Below are the code and all the weights of a small trained network. Each question names an input and a target symbol and asks about switching units off, where a switched-off unit gives its printed mean instead of its output.

import numpy as np


def w(rows, s, z=0):
    codes = np.array(rows[::2]) - 128.0
    scale = np.full(codes.shape[1], s)
    scale[-1] = z or s
    return codes * scale


def norm(h):
    return h / np.sqrt((h * h).mean(-1, keepdims=True) + 1e-5)


def softmax(a):
    e = np.exp(a - a.max(-1, keepdims=True))
    return e / e.sum(-1, keepdims=True)


def log_softmax(a):
    a = a - a.max(-1, keepdims=True)
    return a - np.log(np.exp(a).sum(-1, keepdims=True))


def net(x, mask):
    ids = ['ΔΛΨΩαβγζηθξπστφ'.index(c) for c in x.split()]
    T = len(ids)
    res = E[ids] + P[:T]
    u = 0
    for l in range(3):
        r = norm(res)
        for j in range(2):
            rows = slice(3 * j, 3 * j + 3)
            q, k, v = (r @ M[l][rows].T for M in (Q, K, V))
            z = softmax(np.where(np.tri(T) > 0, q @ k.T / 3**0.5, -1e9)) @ v
            o = O[l][rows]
            res = res + np.where(mask[u + j], z, o[:, -1]) @ o[:, :-1]
        u += 2
    return log_softmax(norm(res)[-1] @ U[:, :-1].T + U[:, -1])


Q, K, V, O = {}, {}, {}, {}
E = w([
[101,3,26,217,44],'Δ',
[190,163,198,143,200],'Λ',
[111,162,71,138,158],'Ψ',
[106,129,68,121,128],'Ω',
[98,81,137,10,194],'α',
[171,118,148,142,147],'β',
[156,115,114,166,93],'γ',
[124,78,73,165,52],'ζ',
[96,148,82,98,167],'η',
[154,104,111,175,61],'θ',
[173,110,148,130,97],'ξ',
[90,111,33,146,86],'π',
[163,93,192,72,121],'σ',
[130,126,102,174,95],'τ',
[167,77,182,86,172],'φ',
],0.013)
P = w([
[130,168,152,144,162],'0',
[251,144,25,142,158],'1',
[160,2,143,173,244],'2',
[106,104,138,133,67],'3',
[238,114,82,60,86],'4',
[151,38,137,182,232],'5',
[104,99,162,108,70],'6',
[198,128,103,46,121],'7',
],0.015)
Q[0] = w([
[17,84,249,230,86],'L0H1',
[134,89,127,81,34],'L0H1',
[228,92,83,129,118],'L0H1',
[110,27,139,124,151],'L0H2',
[113,127,122,179,105],'L0H2',
[99,90,145,169,175],'L0H2',
],0.014)
K[0] = w([
[42,187,250,193,166],'L0H1',
[101,163,157,80,51],'L0H1',
[134,61,96,62,125],'L0H1',
[91,58,171,165,149],'L0H2',
[139,119,84,167,113],'L0H2',
[101,134,138,171,156],'L0H2',
],0.016)
V[0] = w([
[88,24,113,192,198],'L0H1',
[123,138,218,118,96],'L0H1',
[12,118,200,172,123],'L0H1',
[1,147,143,118,47],'L0H2',
[193,62,44,156,188],'L0H2',
[185,195,108,52,117],'L0H2',
],0.013)
O[0] = w([
[85,100,198,183,105,146],'L0H1',
[77,163,74,119,137,97],'L0H1',
[52,208,138,127,154,26],'L0H1',
[125,250,94,44,222,10],'L0H2',
[145,61,185,114,74,237],'L0H2',
[176,150,92,171,92,109],'L0H2',
],0.012,0.013)
Q[1] = w([
[123,107,74,99,102],'L1H1',
[100,228,155,55,56],'L1H1',
[7,89,137,160,131],'L1H1',
[82,217,148,150,42],'L1H2',
[33,60,98,153,159],'L1H2',
[48,120,121,14,33],'L1H2',
],0.017)
K[1] = w([
[127,138,52,94,106],'L1H1',
[111,182,137,205,206],'L1H1',
[217,176,82,107,134],'L1H1',
[99,238,159,93,130],'L1H2',
[122,90,203,188,122],'L1H2',
[197,197,192,139,250],'L1H2',
],0.018)
V[1] = w([
[161,86,92,135,124],'L1H1',
[101,122,107,109,196],'L1H1',
[156,155,64,160,192],'L1H1',
[181,103,108,87,169],'L1H2',
[199,207,163,115,85],'L1H2',
[183,129,151,82,5],'L1H2',
],0.017)
O[1] = w([
[143,125,157,35,154,237],'L1H1',
[167,54,91,158,72,16],'L1H1',
[148,38,198,147,61,9],'L1H1',
[116,48,134,175,153,142],'L1H2',
[61,140,178,207,33,69],'L1H2',
[81,132,1,152,39,244],'L1H2',
],0.0096,0.011)
Q[2] = w([
[229,101,66,135,83],'L2H1',
[179,166,94,62,93],'L2H1',
[63,194,121,92,84],'L2H1',
[88,236,156,73,36],'L2H2',
[164,117,106,210,252],'L2H2',
[36,152,118,35,107],'L2H2',
],0.011)
K[2] = w([
[167,116,127,125,89],'L2H1',
[154,170,123,141,103],'L2H1',
[138,200,163,109,116],'L2H1',
[69,253,147,150,134],'L2H2',
[128,79,109,52,111],'L2H2',
[66,147,101,196,146],'L2H2',
],0.016)
V[2] = w([
[84,77,154,71,105],'L2H1',
[110,214,149,102,118],'L2H1',
[79,128,130,179,194],'L2H1',
[135,97,110,253,172],'L2H2',
[82,118,210,79,122],'L2H2',
[15,82,99,101,161],'L2H2',
],0.022)
O[2] = w([
[155,159,111,243,139,185],'L2H1',
[115,54,146,172,98,8],'L2H1',
[61,139,221,123,138,52],'L2H1',
[123,208,137,249,184,157],'L2H2',
[242,43,144,136,52,100],'L2H2',
[145,2,148,223,212,98],'L2H2',
],0.013,0.016)
U = w([
[183,4,153,138,149,28],'Δ',
[59,219,167,87,83,197],'Λ',
[79,117,158,108,13,129],'Ψ',
[36,82,126,198,47,106],'Ω',
[188,164,202,79,198,123],'α',
[59,197,105,169,169,48],'β',
[30,66,105,79,130,175],'γ',
[66,96,222,79,115,236],'ζ',
[181,128,200,147,43,2],'η',
[106,63,156,56,52,81],'θ',
[132,151,58,93,161,248],'ξ',
[138,224,190,203,120,57],'π',
[187,156,80,142,43,163],'σ',
[160,165,218,66,65,11],'τ',
[69,83,108,188,226,51],'φ',
],0.016,0.0029)

Each question gives the input, a string of symbols that net reads in full, and the target symbol t.
The units are the heads (3 rows each of Q, K, V and O). Each row of codes is followed by its name. A weight is (code - 128) times the scale printed after its matrix; where a second scale follows, it is the last column's (O and U).
mask holds one flag per head, layer by layer. A switched-off head (its flag False) gives its mean, the last column of its rows in O, instead of its output. The means were averaged over made-up inputs and are rounded, as every weight is.
A unit's drop is (log p(t) with every unit on - log p(t) with that unit switched off) / (log p(t) with every unit on - log p(t) with every unit switched off).
The circuit of an input: a set's keep is (log p(t) with only the set's units on - log p(t) with every unit switched off) / (log p(t) with every unit on - log p(t) with every unit switched off). Starting from all 6 units, units are removed one at a time, each time the one whose removal leaves the highest keep (on an exact tie, the one counted first), for as long as the keep stays at least 0.8.
circuit, biggest first: the units of the circuit, biggest drop first
unit that matters most: the unit with the biggest drop
heads that matter: for each layer, one digit per head in row order, 1 if its drop is at least 0.15 and else 0, layers parted by /
input γ α α α Δ β α, target γ: heads that matter : 11 / 11 / 11
input τ φ φ α, target τ: circuit, biggest first : [L1H2, L0H2, L0H1, L2H2]
input τ β Ψ Ω ζ φ γ, target τ: unit that matters most : L1H2
input α α Ψ, target Δ: heads that matter : 01 / 11 / 00
input Ψ η α φ η π Δ, target Ψ: heads that matter : 11 / 11 / 01
input ζ Δ φ φ, target ζ: heads that matter : 11 / 11 / 10
input Ω ξ α ζ α α α, target Ω: heads that matter : 11 / 01 / 00
input φ π ξ Ω, target φ: circuit, biggest first : [L0H1, L2H2, L0H2]
input Δ Ω ζ φ, target Δ: circuit, biggest first : [L2H2, L0H2]
input β α Δ, target φ: circuit, biggest first : [L2H1, L0H2, L0H1]
input ζ Δ σ π φ η ζ, target ζ: circuit, biggest first : [L0H1, L0H2, L1H2, L2H1]
input φ β η α α γ Λ, target φ: circuit, biggest first : [L2H2, L0H1, L1H1]
input β σ φ γ ζ φ Δ, target β: heads that matter : 11 / 00 / 01
input α Δ Λ Λ, target α: heads that matter : 11 / 01 / 00
input α β ξ Δ Λ α Ω, target α: circuit, biggest first : [L0H2, L1H2, L0H1]
input φ α Ω, target Δ: unit that matters most : L0H2
input β θ η Ω Λ Ω ζ, target β: circuit, biggest first : [L0H2, L2H2, L0H1]
input φ α φ σ, target φ: heads that matter : 11 / 10 / 01
input π α Δ α φ Ω α, target π: heads that matter : 11 / 11 / 00
input Λ η Δ, target φ: circuit, biggest first : [L0H1, L2H1, L0H2]
